[126 150  71 125 144] -> D
[122 165 127 133 135] -> E
[124 209 203 130 114] -> R
[126  87 149  98 107] -> C
[108 134 130 115 111] -> H
[122 159 179 110 126] -> J
[122 106  97 113 112] -> V
[ 97 122 121 119 117] -> K
both K J: 
[122]
both E V: 
[122]
both J V: 
[122]
both J E: 
[122]
both C D: 
[126]
both D C: 
[126]

[ 56  59 134 132 200  93 188 129 207 180 206 121 159 120  42  72 165  58
 177 171 216 153  87 170 132 209  60 128  40  63] = tugul
[169  75  58 179 215  65 195 188  41  95 179 204 177 140  68 191 104 195
  61 190  55  65  74  67 130 114 135 115 100 141] = bazaf
[111 180 103  43 162  45  98  76  59  72 101 165 165 190 123 211  74 108
 202 183 140 181  91 109 186  83 163 100 127 117] = gavov
[121  56  76  93 206 199 199  67 195  78 141 127 211 159 156  91 141 108
 152 158 121 154 131  91 146 120  72 140  51 199] = mudu
[136  87 126  73 152 120 135 201 151 179  45  50 148 106 177 139  97 169
 164  58 159 109  55  60  47 119  87 152  83 215] = Ruzuz
[ 54 165  71 172 120 153 166 206  94 101  96 157 201 139 105 211 164 161
 132 126 143  63 112 145  42 159 138 201  89  86] = fafu
which: [ 56  59 134 132 200  93 188 129 207 180 206 121 159 120  42  72 165  58
 177 171 216 153  87 170 132 209  60 128  40  63]
tugul
which: [169  75  58 179 215  65 195 188  41  95 179 204 177 140  68 191 104 195
  61 190  55  65  74  67 130 114 135 115 100 141]
bazaf
which: [111 180 103  43 162  45  98  76  59  72 101 165 165 190 123 211  74 108
 202 183 140 181  91 109 186  83 163 100 127 117]
gavov
which: [121  56  76  93 206 199 199  67 195  78 141 127 211 159 156  91 141 108
 152 158 121 154 131  91 146 120  72 140  51 199]
mudu
which: [136  87 126  73 152 120 135 201 151 179  45  50 148 106 177 139  97 169
 164  58 159 109  55  60  47 119  87 152  83 215]
Ruzuz

[163  87 149 125 100 112 109 106 177 149 115 159 132  95 127] : Y
[115 132 141 105 102 133 134 119 193 192 100 116 134 108 153] : N
[143 132 139 192 119 112  82 147 148  44 118 167 128 111 133] : Z
which: [115 132 141 105 102 133 134 119 193 192 100 116 134 108 153]
N
which: [143 132 139 192 119 112  82 147 148  44 118 167 128 111 133]
Z
which: [163  87 149 125 100 112 109 106 177 149 115 159 132  95 127]
Y

[197 148  92 121 156  86 121 165  96  72  47 102  93 218 148 127 177] = dud
[188 157 103 142 140  78 157 139  98  85  87 119  67 206 134 138 190] = pofo
[105 224  90 107  95 205 185  42 122 129 148 142  67  76 121 170 110] = keluk
[123 112 201 197 103 140 132 102 111 161 101 156 140 106 145 152 121] = sorit
[135  56 101 134 175 143 108  41 184 100  95 112 180 134 128 140 134] = misel
[ 73 227  74 115  98 208 187  72  95 122 149 124  76  79 143 192  96] = tes
[172 133 102 157 137  93 112 149  94  58  84 136 112 204 118 138 168] = rok
[147  65  72 125 183 160  95  34 183 137  86 156 152 152 138 139 135] = Zaf
[144  72  87 111 194 150 119  60 174 117 106 127 147 157 137 134  98] = diban
[141 130 176  22 131 136  68 141  95  88  96 116 183 160 107 120  56] = miba
[142  78  99 101 173 148  80  50 169 112  96 114 139 124 134 125  84] = Lero
[146  63 123 100 169 127  94  31 165 134  97 128 176 136 152 118  90] = Bim
both Zaf Bim: 
[152]
both tes rok: 
[149]
which: [105 224  90 107  95 205 185  42 122 129 148 142  67  76 121 170 110]
keluk

[146 151 158 144 139 145 144 140  96 180 134 143 128 169 133 120  50 112] = Kob
[120 134 141 125 101 133 116 105 158  79 104 149 143 125 138 133  42 127] = kogog
[130 139  94 158 154  41 109 158 131  66 130 123  71 140 143  42 111 106] = rulu
which: [146 151 158 144 139 145 144 140  96 180 134 143 128 169 133 120  50 112]
Kob
which: [120 134 141 125 101 133 116 105 158  79 104 149 143 125 138 133  42 127]
kogog

[161 176 160 176]  zure
[168 171 158 129]  lupad
[ 61  90  82 160]  Nat
[115 163 118 172]  pag
[162 172 104 176]  narad
[136 200 152  61]  vutaf
[197 164 172 162]  lef
[129 192 137 188]  durup
[130 196 139 191]  Fofor
[140 129 157 128]  Sozof
[134 227 151 218]  mele
both Nat vutaf: 
[61]
both pag narad: 
[172]
both durup Sozof: 
[129]
both narad pag: 
[172]

[182 138 135 181 134 145 100 113 125 136 160 100 116  93  92 102 123 126
 160 139 148 129 152 123 125 129 144 121 135 122 157 145  65 125 159 115
 174 132 143 141 129 121 150  70 123 122 121 136] : Kire
[117 158 132 181 161 121 104 152 153 160 146 145 126 112 122  97 142 134
 126 108 106 123 108  82 140 131 100 117 113 145  72 116 140 151 137 115
 134 123 121 129 128 116 127 146 136 123 133 165] : tibip
[108  87 122 181 182 137 131 127 119 129 134 165 118 138 122 155 140 136
 145  65 102 103  75 136 135 132 147  89 103 143 184  90 150 132 167 154
 130 135 151 189 124  98 150 196 113 126 135 118] : Mola
[136 124 111 181 125 128 128 128 103 164 148 154 104 135 154 117 129 113
 160  93 116 132 129 135  62 120 117 143 124 145 164 148  84  76 135 146
 164 150 138 149 120 101 133 107 121 166  91 113] : gesu
[184 109  99 181 163 114  77 119 118 164 137 122 127 154 129 139 109  56
 119 140 181 146 136 113 130 153 108 106 155  99 149 164  93 150 136 110
 121  90 127  85  89 153  85 139  79 115 135 108] : Bomu
[111 131  99 181 104 115  80 158 108 141 107  48 148  69 107 126 143 127
  84  98 108 118  83  92 140 142  92 142 122 145 100 127 136 128 189  98
 125  85  78 133 143 159 158 128  94  84 132 148] : mosu
[138  84 144 181 102 116 117 111 165  89 137 141 113 134 130 128 127 133
 123 111 155 152 116 145 155 136 157 105 145 142 227 141 150 146  99 125
  91 131 105 122 168 168  93 145 127 156 134 131] : mun
[117 158 132 181 161 121 104 152 153 160 146 145 126 112 122  97 142 134
 126 108 106 123 108  82 140 131 100 117 113 145  72 116 140 151 137 115
 131 142  89 150 145 141 119  82 142 129 126 106] : Zilez
which: [182 138 135 181 134 145 100 113 125 136 160 100 116  93  92 102 123 126
 160 139 148 129 152 123 125 129 144 121 135 122 157 145  65 125 159 115
 174 132 143 141 129 121 150  70 123 122 121 136]
Kire
which: [136 124 111 181 125 128 128 128 103 164 148 154 104 135 154 117 129 113
 160  93 116 132 129 135  62 120 117 143 124 145 164 148  84  76 135 146
 164 150 138 149 120 101 133 107 121 166  91 113]
gesu

[125 170 157 126 143] = nife
[128 212 215 139 126] = pap
[119 171 143 144 102] = gon
[125 104 130 127 143] = lesev
[138 153 215 141 146] = Leder
[126 158 196 125 134] = Pori
[139 158 158 138 137] = Gafal
both gon lesev: 
[143]
both Gafal Leder: 
[138]
both pap Leder: 
[215]
both nife pap: 
[126]

[200  69  36 197 115 110] -> loti
[161  15 108 124 109 164] -> bero
[169 108  88 180 222 196] -> sar
[ 87  61  76 229  89  95] -> kagi
[131 187  98  70 222 116] -> fibor
[115  85 159  96 148 234] -> subok
[100 121 235  84 161 190] -> zumi
both sar bero: 
[108]
both fibor sar: 
[222]
both loti subok: 
[115]
which: [131 187  98  70 222 116]
fibor

[158 205  42 142  59 128  28 153 215 188 180 199 202 189  33 105  32 105
 197 129 170 188 118  60  82 153  82  91  42 234  86  52 235  63 177  49
 144  86 215 171 129  48 166 230 162]  bop
[107  53  50 140  91 167  47 178 165 151  93 148 117 186 181  78 218  39
 233  30  36 208 121 172 196 193 230 194  39  83 201  63 165 214 119  60
  79 144  57 211 212 194 224 133 161]  duluk
[223  84 166 173  25 175 229 191 201  51 193 227  81  37 133  35 230  23
  59 197 227  77 225  62 149 200  37 117 185  34  87 185  24 235 198 159
 167  52 185 130 137  44 139  31 156]  gipa
[235  23 119  37 137 145  33  99 161  93  91 170  71  85 185  92 102 156
 129 215 203 129  63 154 167  47 177 166  81 118 140 169 199 175  78 180
  65 191  64 161  40  66 215  98 185]  Ruri
which: [223  84 166 173  25 175 229 191 201  51 193 227  81  37 133  35 230  23
  59 197 227  77 225  62 149 200  37 117 185  34  87 185  24 235 198 159
 167  52 185 130 137  44 139  31 156]
gipa
which: [107  53  50 140  91 167  47 178 165 151  93 148 117 186 181  78 218  39
 233  30  36 208 121 172 196 193 230 194  39  83 201  63 165 214 119  60
  79 144  57 211 212 194 224 133 161]
duluk
which: [235  23 119  37 137 145  33  99 161  93  91 170  71  85 185  92 102 156
 129 215 203 129  63 154 167  47 177 166  81 118 140 169 199 175  78 180
  65 191  64 161  40  66 215  98 185]
Ruri
which: [158 205  42 142  59 128  28 153 215 188 180 199 202 189  33 105  32 105
 197 129 170 188 118  60  82 153  82  91  42 234  86  52 235  63 177  49
 144  86 215 171 129  48 166 230 162]
bop

[157  81 140 207] : Sube
[185 156 167 224] : fum
[157 166 156 167] : veved
both veved Sube: 
[157]
which: [185 156 167 224]
fum
both Sube veved: 
[157]

[107 158 122 178  19 161 133 129 143  65] -> Gurez
[196 193 118 134 149  46 165 165 202 189] -> bav
[107 166 141 118 111 128 143 158 134 115] -> guvoz
[108 202 118 149 167  74 113 158 162 165] -> mekuv
[205 129 122 120 129  88 165 129 172 167] -> loruk
[ 61  59 157 136  85 215  92 111  54  46] -> Gado
[138 135 132 115 107 132 148 145 133 117] -> Kuzo
[108 202 118 149 167  74 113 158 181 112] -> zavo
[101 179 117 156 187  87  59 133 142 166] -> Gul
[192  99 121 127  94 113 159 126 159 139] -> Vus
[ 60  98 131  98 149 152 142 108 104 129] -> paz
[ 35  73 112 186 107 177  49 107  76  69] -> tik
both tik Gurez: 
[107]
both mekuv Gurez: 
[158]
both Gado Gul: 
[59]

[148 208 136 111 110 161 170 162]  zekin
[148 111 136 111 103 161 170 122]  navub
[161 209 127  92 208 208 162 176]  nired
[176 208 207 111  57 207 195 208]  pefod
both navub nired: 
[161]
which: [161 209 127  92 208 208 162 176]
nired
both navub pefod: 
[111]
which: [148 208 136 111 110 161 170 162]
zekin
both pefod navub: 
[111]
which: [176 208 207 111  57 207 195 208]
pefod

[186 165 179 162 193 134  36 156 182  91 162 114  92  96 132  87  92  66
 140  52 183 144 131  96 107  83 181 161] : ful
[187 167 181 164 198 130  59 155 185  91 164 115  92  95 125  86  93  65
 139  49 185 144 129  93 105  83 185 161] : rim
[186 164 177 161 189 136  34 157 179  91 161 113  88  97 130  88  92  66
 142  54 181 143 132  98 109  83 177 162] : Pomol
[186 163 176 160 185 139  32 157 177  91 161 112  93  98 132  88  92  67
 143  56 180 143 132 100 110  84 174 162] : nav
[188 162 173 159 175 149  24 159 171  94 154 112  99  99 144  81  93  69
 157  57 173 140 136 103 119  90 176 163] : vof
[188 174 185 161 210 119  45 150 195  91 167 120  91  93 119  86  93  63
 136  43 189 145 125  86 100  82 196 160] : vafo
[185 162 173 158 180 143  29 157 173  91 158 112  95  99 137  88  92  67
 147  58 177 142 134 102 113  85 171 163] : Dopu
[187 173 172 158 176 147  26 158 171  92 156 113  97  58 142  84  93  68
 153  58  87 141 135 103 117  88 173 163] : fotor
[188 170 183 166 203 125  41 153 190  91 165 117  91  94 123  86  93  64
 138  46 187 144 127  90 103  83 190 161] : supu
[185 162 174 159 182 141  31 157 175  91 159 112  94  98 134  88  92  67
 145  57 178 143 133 101 111  84 172 162] : fope
[186 164 177 161 189 136  34 157 179  91 161 162  93  97 130  86  93  68
 150  58 175 142 135 103 115  86 171 163] : gupa
which: [185 162 174 159 182 141  31 157 175  91 159 112  94  98 134  88  92  67
 145  57 178 143 133 101 111  84 172 162]
fope
which: [188 170 183 166 203 125  41 153 190  91 165 117  91  94 123  86  93  64
 138  46 187 144 127  90 103  83 190 161]
supu
which: [188 174 185 161 210 119  45 150 195  91 167 120  91  93 119  86  93  63
 136  43 189 145 125  86 100  82 196 160]
vafo
which: [186 163 176 160 185 139  32 157 177  91 161 112  93  98 132  88  92  67
 143  56 180 143 132 100 110  84 174 162]
nav

[133 114 133 134 129 141 104 133 125 138 105 135 139 140 138 132 118 123
 138 130 124]  Tanu
[108 118 121 105 109 128 116 133 113 114 103 107 129 132 129 127 101 112
 129 112 133]  lalaz
[108 118 121 127 109 128 116 128 113 114 103 107 129 133 129 132 101 112
 129 139 143]  vorip
which: [108 118 121 105 109 128 116 133 113 114 103 107 129 132 129 127 101 112
 129 112 133]
lalaz
which: [133 114 133 134 129 141 104 133 125 138 105 135 139 140 138 132 118 123
 138 130 124]
Tanu
which: [108 118 121 127 109 128 116 128 113 114 103 107 129 133 129 132 101 112
 129 139 143]
vorip

[ 98 138 127 155 169 110 131  99 106  91 105  94 136  98  60 134 138 105
 162 118  47 134 144 144 117 127 145 121 132 128 135 158 124 112 138 103
  72] -> Meke
[122 201 126 155 176  91 187  83  80  74 106 137 139  86  82 122 111  90
 159 130  31 174 141 120  91 125 132 113 161 106 100 183 146 113 162 117
  67] -> Fis
[126 187 121 148 171  85  82  85  73  68 117 144 146  91  85 118 116 143
 161 147 173 117 140 113  65 121 132 110 159 109 107 187 166 115 160 119
  76] -> Fur
[123 139 126 151 166  99 107  92  91  84 111 135 137  95  88 123 115  99
 155 130  47 129 138 122  98 125 131 116 152 111 144 173 143 116 154 118
  80] -> Nef
which: [122 201 126 155 176  91 187  83  80  74 106 137 139  86  82 122 111  90
 159 130  31 174 141 120  91 125 132 113 161 106 100 183 146 113 162 117
  67]
Fis
which: [126 187 121 148 171  85  82  85  73  68 117 144 146  91  85 118 116 143
 161 147 173 117 140 113  65 121 132 110 159 109 107 187 166 115 160 119
  76]
Fur
which: [123 139 126 151 166  99 107  92  91  84 111 135 137  95  88 123 115  99
 155 130  47 129 138 122  98 125 131 116 152 111 144 173 143 116 154 118
  80]
Nef

[181 167 141 166  98  77 149 126 105 110 117 196 128 150 106  84 121 140
 126] -> ril
[ 96 110 149 171 158 115 173 173 148 177 210  81 155 100  98 112 175 148
  79] -> bala
[ 92  93 129 127 136 156 123  88 110 130 137 150 124 102 149 123 102 130
 146] -> doz
[ 64  98  92 117  99 163 140 132  70 119 141 109  97  74 204  64  77 107
 116] -> nog
[197 163 128 140 129 142 126 114 154 117 132 158 120 186 180 105 139 133
 127] -> refa
[133 169 125 109 113 164 100 100  85 127 112 176  97 130 173  52  96 141
 106] -> nusim
[ 96 110 149 171 158 115 173 173 148 177 210  87 141 174  97 108 160 155
 104] -> lepig
[101 121 113 159 129  64 149 127  90 127  95 104 120 124 119 108 129 117
 153] -> poz
[132  99 103 100  80 179  84  82 159  79 120 107  89 116 150 179 123 125
 210] -> tur
[ 88 114 136 191 187  27 195 177 130 148 162  86 181  85 142  82 207 141
 109] -> bip
[ 74  96 121 130 138  98 138 125 107 123 117 155 146  79 113  82 126 107
 103] -> Loku
[112 152 152 153 126  33 147 146 100 153 127 129 155 128  39  88 169 151
 101] -> malo
both malo bip: 
[88]
which: [ 96 110 149 171 158 115 173 173 148 177 210  81 155 100  98 112 175 148
  79]
bala
which: [181 167 141 166  98  77 149 126 105 110 117 196 128 150 106  84 121 140
 126]
ril
both bala refa: 
[158]
both tur lepig: 
[210]
both lepig tur: 
[210]

[ 78 212 104 152 140 142 139] : tekag
[ 60 179 141 131 109 137 135] : Kivat
[187 202  96 161 149 140 138] : mizag
[ 91 153  75 165  78 132 131] : muro
[159 180 114 187 178 137 135] : Zap
[121 198 167  86  78 140 137] : muni
[127 190 157 152  86 138 136] : gad
[ 62 151 139 166  79 139 136] : Poto
[148 196 167 210 137 139 180] : solor
[137 153 179 149 129 132 131] : luto
[ 82 212 168 148 136 142 139] : Zovi
both luto mizag: 
[149]
both muro tekag: 
[78]
both tekag gad: 
[152]
both luto solor: 
[137]
both gad muni: 
[86]
both gad Poto: 
[136]
both tekag Poto: 
[139]

[189 198 204 204 198 191 180 171 158 145 131 116 101  86  71  56  42  33
  31  31  41  58  77 102 132 161 187 210 226 235 238 233 223 208 186 172
 152 132 113  95  78  64  54  46  41  43  49  60  75  94 115 137 158 175]  kuvu
[211 192 173 153 133 187  97  80  66  55  46  42 203  48 198  74  93 113
 135 155 175 189 198 203 203 199 192 183 170 159 146 132 118 102  86  71
  57  43  35  30  31  40  56  75 101 130 159 186 208 224 235 238 234 224]  lopup
[189 198 203 204 198 191 180 171 158 145 131 116 101  86  71  56  42  33
  31  31  41  58 192 102 132 161 187 210 186 235 187 233 223 208 191 172
 152 132 113  95  78  64  54  46  41  43  49  60  75  94 115 137 158 175]  doto
[211 192 173 153 133 193  97  80 195  55  46  42  43  48  58  74  96 113
 135 155 175 189 198 203 203 199 192 183 170 159 146 132 118 102  86  71
  57 201  35  30  31  40  56  75 101  60 159 186 208 224 235 238 234 103]  bofan
which: [211 192 173 153 133 193  97  80 195  55  46  42  43  48  58  74  96 113
 135 155 175 189 198 203 203 199 192 183 170 159 146 132 118 102  86  71
  57 201  35  30  31  40  56  75 101  60 159 186 208 224 235 238 234 103]
bofan
which: [189 198 203 204 198 191 180 171 158 145 131 116 101  86  71  56  42  33
  31  31  41  58 192 102 132 161 187 210 186 235 187 233 223 208 191 172
 152 132 113  95  78  64  54  46  41  43  49  60  75  94 115 137 158 175]
doto
which: [211 192 173 153 133 187  97  80  66  55  46  42 203  48 198  74  93 113
 135 155 175 189 198 203 203 199 192 183 170 159 146 132 118 102  86  71
  57  43  35  30  31  40  56  75 101 130 159 186 208 224 235 238 234 224]
lopup
which: [189 198 204 204 198 191 180 171 158 145 131 116 101  86  71  56  42  33
  31  31  41  58  77 102 132 161 187 210 226 235 238 233 223 208 186 172
 152 132 113  95  78  64  54  46  41  43  49  60  75  94 115 137 158 175]
kuvu

